Below is a small trained network, with its code and all its weights. Each question gives an input and a class and asks what happens when units are switched off, that is, made to give their printed mean instead of their output.

import numpy as np


def w(rows, s, z=0):
    codes = np.array(rows[::2]) - 128.0
    scale = np.full(codes.shape[1], s)
    scale[-1] = z or s
    return codes * scale


def norm(h):
    return h / np.sqrt((h * h).mean(-1, keepdims=True) + 1e-5)


def f(y):
    return y / 2 * (1 + np.tanh(0.7978845608 * (y + 0.044715 * y**3)))


def log_softmax(a):
    a = a - a.max(-1, keepdims=True)
    return a - np.log(np.exp(a).sum(-1, keepdims=True))


def net(x, mask):
    res = np.array(x, float).reshape(1, 4) / 4 @ E
    u = 0
    for l in range(4):
        y = f(norm(res) @ A[l][:, :-1].T + A[l][:, -1])
        res = res + np.where(mask[u : u + 5], y, B[l][:, -1]) @ B[l][:, :-1]
        u += 5
    return log_softmax(norm(res)[-1] @ U[:, :-1].T + U[:, -1])


A, B = {}, {}
E = w([
[232,164,174],'x0',
[3,173,190],'x1',
[132,213,73],'x2',
[129,129,128],'x3',
],0.0062)
A[0] = w([
[165,79,191,43],'0.n0',
[48,234,145,63],'0.n1',
[227,89,98,18],'0.n2',
[76,199,253,250],'0.n3',
[167,180,253,188],'0.n4',
],0.0073,0.0016)
B[0] = w([
[142,116,95,149],'0.n0',
[163,234,159,195],'0.n1',
[117,179,142,191],'0.n2',
[68,55,229,253],'0.n3',
[173,139,255,210],'0.n4',
],0.0084,0.0036)
A[1] = w([
[115,119,163,57],'1.n0',
[195,111,225,102],'1.n1',
[96,10,189,71],'1.n2',
[69,2,199,4],'1.n3',
[63,199,187,13],'1.n4',
],0.0067,0.002)
B[1] = w([
[83,185,155,124],'1.n0',
[116,228,123,251],'1.n1',
[254,127,110,234],'1.n2',
[182,20,151,241],'1.n3',
[13,172,73,183],'1.n4',
],0.0048,0.0022)
A[2] = w([
[169,75,101,184],'2.n0',
[80,82,86,3],'2.n1',
[208,49,131,110],'2.n2',
[2,124,216,234],'2.n3',
[70,39,179,61],'2.n4',
],0.0091,0.0035)
B[2] = w([
[30,39,236,172],'2.n0',
[133,230,144,122],'2.n1',
[40,187,161,180],'2.n2',
[52,49,170,254],'2.n3',
[150,82,253,165],'2.n4',
],0.0056,0.0064)
A[3] = w([
[158,116,206,119],'3.n0',
[71,22,154,200],'3.n1',
[79,133,5,33],'3.n2',
[219,65,192,3],'3.n3',
[21,205,155,82],'3.n4',
],0.011,0.0045)
B[3] = w([
[104,254,58,185],'3.n0',
[223,87,73,254],'3.n1',
[82,188,9,150],'3.n2',
[51,192,123,160],'3.n3',
[31,107,82,165],'3.n4',
],0.0092,0.0084)
U = w([
[201,43,63,162],'0',
[116,143,18,253],'1',
[143,235,132,123],'2',
[239,191,118,32],'3',
[90,13,158,144],'4',
[16,101,93,176],'5',
[144,114,250,112],'6',
[52,191,189,78],'7',
],0.02,0.0019)

Each question gives the input, the list of numbers given to net, and the class t.
The units are the neurons (one row each of A and B). Each row of codes is followed by its name. A weight is (code - 128) times the scale printed after its matrix; where a second scale follows, it is the last column's (A, B and U).
mask holds one flag per neuron, layer by layer. A switched-off neuron (its flag False) gives its mean, the last column of its row in B, instead of its output. The means were averaged over made-up inputs and are rounded, as every weight is.
A unit's drop is (log p(t) with every unit on - log p(t) with that unit switched off) / (log p(t) with every unit on - log p(t) with every unit switched off).
The circuit of an input: a set's keep is (log p(t) with only the set's units on - log p(t) with every unit switched off) / (log p(t) with every unit on - log p(t) with every unit switched off). Starting from the 12 units with the biggest drops (on a tie, the unit counted first), units are removed one at a time, each time the one whose removal leaves the highest keep (on an exact tie, the one counted first), for as long as the keep stays at least 0.8.
units of the circuit, in order: the units of the circuit, biggest drop first
unit that matters most: the unit with the biggest drop
k most important neurons: the k neurons with the biggest drops, biggest first
top k neurons in layer l: the k neurons of layer l with the biggest drops, biggest first
input [0,4,-3,-7], class 4: unit that matters most => 2.n3
input [-1,-5,3,7], class 1: 4 most important neurons => [0.n4 0.n3 2.n3 3.n2]
input [1,1,-1,-4], class 6: 2 most important neurons => [0.n3 0.n4]
input [-5,-1,0,3], class 0: 2 most important neurons => [0.n1 1.n1]
input [-2,0,2,-2], class 1: 4 most important neurons => [0.n4 0.n3 3.n2 2.n0]
input [-2,-1,1,2], class 1: 2 most important neurons => [0.n3 1.n3]
input [-4,-3,0,-3], class 0: 3 most important neurons => [0.n1 2.n0 1.n1]
input [-6,-2,-8,0], class 0: 2 most important neurons => [3.n1 0.n3]
input [0,5,-4,5], class 4: 2 most important neurons => [2.n3 3.n1]
input [3,-7,-1,3], class 2: 2 most important neurons => [3.n1 2.n0]
input [-1,8,-1,3], class 4: 2 most important neurons => [0.n3 2.n3]
input [5,-1,-2,2], class 2: top 2 neurons in layer 3 => [3.n1 3.n0]
input [-3,-2,1,-4], class 1: top 3 neurons in layer 2 => [2.n3 2.n4 2.n1]
input [-5,8,-8,5], class 4: unit that matters most => 3.n1
input [-7,4,0,8], class 4: top 2 neurons in layer 0 => [0.n2 0.n3]
input [-6,7,-2,1], class 4: top 2 neurons in layer 0 => [0.n3 0.n2]
input [8,-5,0,-1], class 2: top 2 neurons in layer 3 => [3.n1 3.n3]
input [7,3,7,-7], class 7: top 2 neurons in layer 1 => [1.n2 1.n4]
input [-8,0,-5,-2], class 0: top 2 neurons in layer 0 => [0.n3 0.n4]
input [0,4,6,-5], class 5: units of the circuit, in order => [3.n4]
